Below are the code and all the weights of a small trained network. Each question names an input and a class and asks about switching units off, where a switched-off unit gives its printed mean instead of its output.

import numpy as np


def w(rows, s, z=0):
    codes = np.array(rows[::2]) - 128.0
    scale = np.full(codes.shape[1], s)
    scale[-1] = z or s
    return codes * scale


def f(y):
    return np.maximum(y, 0)


def log_softmax(a):
    a = a - a.max(-1, keepdims=True)
    return a - np.log(np.exp(a).sum(-1, keepdims=True))


def net(x, mask):
    res = np.array(x, float).reshape(1, 5) / 4 @ E
    y = f(res @ A[0][:, :-1].T + A[0][:, -1])
    res = res + np.where(mask, y, B[0][:, -1]) @ B[0][:, :-1]
    return log_softmax(res[-1] @ U[:, :-1].T + U[:, -1])


A, B = {}, {}
E = w([
[53,75,182,166],'x0',
[163,51,178,64],'x1',
[87,137,171,86],'x2',
[100,51,12,102],'x3',
[153,100,133,186],'x4',
],0.011)
A[0] = w([
[168,72,126,56,163],'n0',
[193,9,118,100,203],'n1',
[151,41,92,89,143],'n2',
[37,200,105,87,253],'n3',
[78,95,90,212,205],'n4',
[155,97,157,252,163],'n5',
[96,148,216,94,135],'n6',
[103,93,95,83,129],'n7',
[216,243,127,162,198],'n8',
[176,83,132,173,134],'n9',
[176,194,86,133,150],'n10',
],0.013,0.0057)
B[0] = w([
[180,129,139,46,203],'n0',
[89,162,115,17,231],'n1',
[97,103,90,36,204],'n2',
[193,2,142,198,227],'n3',
[29,113,66,157,222],'n4',
[31,223,159,155,215],'n5',
[159,99,241,125,217],'n6',
[172,88,40,62,182],'n7',
[175,184,127,173,249],'n8',
[75,144,81,94,168],'n9',
[221,179,24,157,197],'n10',
],0.0099,0.012)
U = w([
[110,16,49,191,94],'0',
[241,227,63,175,39],'1',
[22,187,128,190,91],'2',
[243,113,110,183,70],'3',
[139,117,92,31,197],'4',
[153,120,254,146,255],'5',
],0.012,0.0029)

Each question gives the input, the list of numbers given to net, and the class t.
The units are the neurons (one row each of A and B). Each row of codes is followed by its name. A weight is (code - 128) times the scale printed after its matrix; where a second scale follows, it is the last column's (A, B and U).
mask holds one flag per neuron, in row order. A switched-off neuron (its flag False) gives its mean, the last column of its row in B, instead of its output. The means were averaged over made-up inputs and are rounded, as every weight is.
A unit's drop is (log p(t) with every unit on - log p(t) with that unit switched off) / (log p(t) with every unit on - log p(t) with every unit switched off).
The circuit of an input: a set's keep is (log p(t) with only the set's units on - log p(t) with every unit switched off) / (log p(t) with every unit on - log p(t) with every unit switched off). Starting from all 11 units, units are removed one at a time, each time the one whose removal leaves the highest keep (on an exact tie, the one counted first), for as long as the keep stays at least 0.8.
circuit, biggest first: the units of the circuit, biggest drop first
top k neurons: the k neurons with the biggest drops, biggest first
drop when u is switched off: that unit's drop, to one decimal
input [8,-4,-6,2,-1], class 2: circuit, biggest first	n5
input [-8,6,4,-6,5], class 1: top 3 neurons	n8; n3; n10
input [-8,5,7,-8,-4], class 5: top 2 neurons	n6; n7
input [8,3,-4,6,7], class 4: top 2 neurons	n1; n2
input [8,1,-3,6,3], class 4: top 4 neurons	n1; n2; n7; n3
input [0,-7,0,2,5], class 2: top 2 neurons	n5; n4
input [-3,7,5,-3,-1], class 5: top 4 neurons	n6; n7; n10; n4
input [5,0,2,7,2], class 4: top 4 neurons	n1; n2; n3; n7
input [8,-1,-6,5,5], class 2: drop when n5 is switched off	0.1
input [-2,7,7,-4,0], class 5: drop when n6 is switched off	0.5
input [-6,5,6,-5,6], class 5: drop when n6 is switched off	0.8
input [1,-2,8,6,-1], class 0: drop when n3 is switched off	0.4
